[[128 128 127]
 [154 131 129]
 [125 121 127]
 [128 128 128]
 [128 128 131]
 [121 125 129]
 [122 125 127]
 [125 128 128]
 [128 128 130]
 [153 133 128]
 [111 132 125]]
=>
[[111 132 125]
 [153 133 128]
 [128 128 130]
 [125 128 128]
 [122 125 127]
 [121 125 129]
 [128 128 131]
 [128 128 128]
 [125 121 127]
 [154 131 129]
 [128 128 127]]

[[125 112]
 [145 122]
 [138 106]]
=>
[[138 106]
 [145 122]
 [125 112]]

[[125 120 136 105 119 123 122 120]
 [117 123 118 129 128 127 121 122]]
=>
[[117 123 118 129 128 127 121 122]
 [125 120 136 105 119 123 122 120]]

[[125 131 122 105 132 133]
 [147 120 133 133 112 103]
 [140 117 142 134 123 114]
 [139 113 144 135 117 112]]
=>
[[139 113 144 135 117 112]
 [140 117 142 134 123 114]
 [147 120 133 133 112 103]
 [125 131 122 105 132 133]]

[[122 140 134 122 122 118 143]
 [122 134 130 131 131 119 122]
 [135 127 136 132 120 133 151]
 [132 125 119 127 125 113 106]
 [133 130 135 131 124 125 156]
 [136 113 130 123 134 133 124]
 [124 132 136 123 124 118 134]
 [134 127 118 126 127 114 109]]
=>
[[134 127 118 126 127 114 109]
 [124 132 136 123 124 118 134]
 [136 113 130 123 134 133 124]
 [133 130 135 131 124 125 156]
 [132 125 119 127 125 113 106]
 [135 127 136 132 120 133 151]
 [122 134 130 131 131 119 122]
 [122 140 134 122 122 118 143]]

[[137 111 132 116 138 121 123 133 113 107]
 [128 130 127 125 130 131 129 128 126 129]
 [128 128 128 128 128 128 128 128 128 128]
 [127 141 118 107 148 151 136 122 112 138]]
=>
[[127 141 118 107 148 151 136 122 112 138]
 [128 128 128 128 128 128 128 128 128 128]
 [128 130 127 125 130 131 129 128 126 129]
 [137 111 132 116 138 121 123 133 113 107]]

[[125 122 101 126 154 131 117 128 104 129 128]
 [136 122 130 128 138 127 125 132 124 139 125]
 [136 128 136 133 125 114 130 127 136 125 135]
 [136 122 127 125 134 131 125 128 128 137 121]]
=>
[[136 122 127 125 134 131 125 128 128 137 121]
 [136 128 136 133 125 114 130 127 136 125 135]
 [136 122 130 128 138 127 125 132 124 139 125]
 [125 122 101 126 154 131 117 128 104 129 128]]

[[125 127]
 [127 103]
 [133 105]
 [122 130]
 [133 136]]
=>
[[133 136]
 [122 130]
 [133 105]
 [127 103]
 [125 127]]
---
[[122 127 116]
 [129 131 132]
 [124 121 121]
 [128 128 100]
 [124 135 130]]
=>
[[131 132]
 [121 121]]

[[103 143 132]
 [138 121 134]
 [110 143 145]]
=>
[[121 134]
 [143 145]]

[[123 126 132 122 131]
 [125 133 118 122 122]
 [132 123 128 123 137]
 [121 122 155 139 125]
 [126 135 115 122 151]]
=>
[[133 118]
 [123 128]]

[[109 113 110 129]
 [120 126 130 109]
 [105 118 116 115]
 [152 128 126 133]]
=>
[[126 130]
 [118 116]]

[[134 150 109 112]
 [146 122 122 133]
 [118 126 103 143]]
=>
[[122 122]
 [126 103]]

[[138 135 141 108]
 [137 135 121 144]
 [135 116 121 136]
 [137 141 123 138]
 [151 116 109 129]]
=>
[[135 121]
 [116 121]]
---
[[123 126 143 125 117 128 124 129 127 124 135 127 135]
 [132 126 123 133 124 127 126 131 132 132 139 124 128]
 [125 130 135 130 127 131 123 131 129 133 120 125 118]
 [133 135 151 132 128 127 134 133 132 134 133 131 126]]
=>
[[132 126 123 133 124 127 126 131 132 132 139 124 128]
 [133 135 151 132 128 127 134 133 132 134 133 131 126]]

[[133 132 131 124 127]
 [142 129 125 120 127]
 [126 116 131 107 119]
 [138 130 132 126 134]
 [141 135 103 111 102]
 [148 135 121 150 127]
 [120 143 113 137 136]]
=>
[[142 129 125 120 127]
 [138 130 132 126 134]
 [148 135 121 150 127]]

[[125 117 133 134]
 [106 130 125 119]
 [143 125 130 126]
 [143 119 133 133]
 [127 123 133 126]
 [130 122 119 123]
 [126 130 111 147]
 [149 120 120 122]
 [127 127 126 132]
 [126 125 128 130]]
=>
[[106 130 125 119]
 [143 119 133 133]
 [130 122 119 123]
 [149 120 120 122]
 [126 125 128 130]]

[[132 114]
 [124 129]
 [133 116]
 [126 119]
 [142 104]
 [129 128]
 [140 108]
 [124 132]
 [131 117]]
=>
[[124 129]
 [126 119]
 [129 128]
 [124 132]]

[[115 124 102 148 120]
 [126 128 124 131 120]
 [120 126 112 140 120]
 [138 131 149 112 120]
 [129 128 129 127 120]
 [140 132 152 110 120]
 [124 127 120 134 120]
 [132 129 136 122 120]
 [131 129 133 124 120]
 [130 129 132 125 120]]
=>
[[126 128 124 131 120]
 [138 131 149 112 120]
 [140 132 152 110 120]
 [132 129 136 122 120]
 [130 129 132 125 120]]

[[127 127 115 124 135 134 127 143 135 134]
 [117 126 148 128 116 125 121 153 110 128]
 [128 143 117 123 120 126 128 125 136 116]]
=>
[[117 126 148 128 116 125 121 153 110 128]]

[[124 125 132 123 115]
 [133 124 123 125 128]
 [132 127 125 127 132]
 [112 129 125 134 125]
 [120 140 133 105 147]
 [121 129 127 133 130]
 [135 124 117 118 126]
 [127 121 126 131 138]
 [141 132 121 124 122]
 [126 137 115 133 137]
 [127 138 131 133 122]
 [128 127 125 124 133]]
=>
[[133 124 123 125 128]
 [112 129 125 134 125]
 [121 129 127 133 130]
 [127 121 126 131 138]
 [126 137 115 133 137]
 [128 127 125 124 133]]
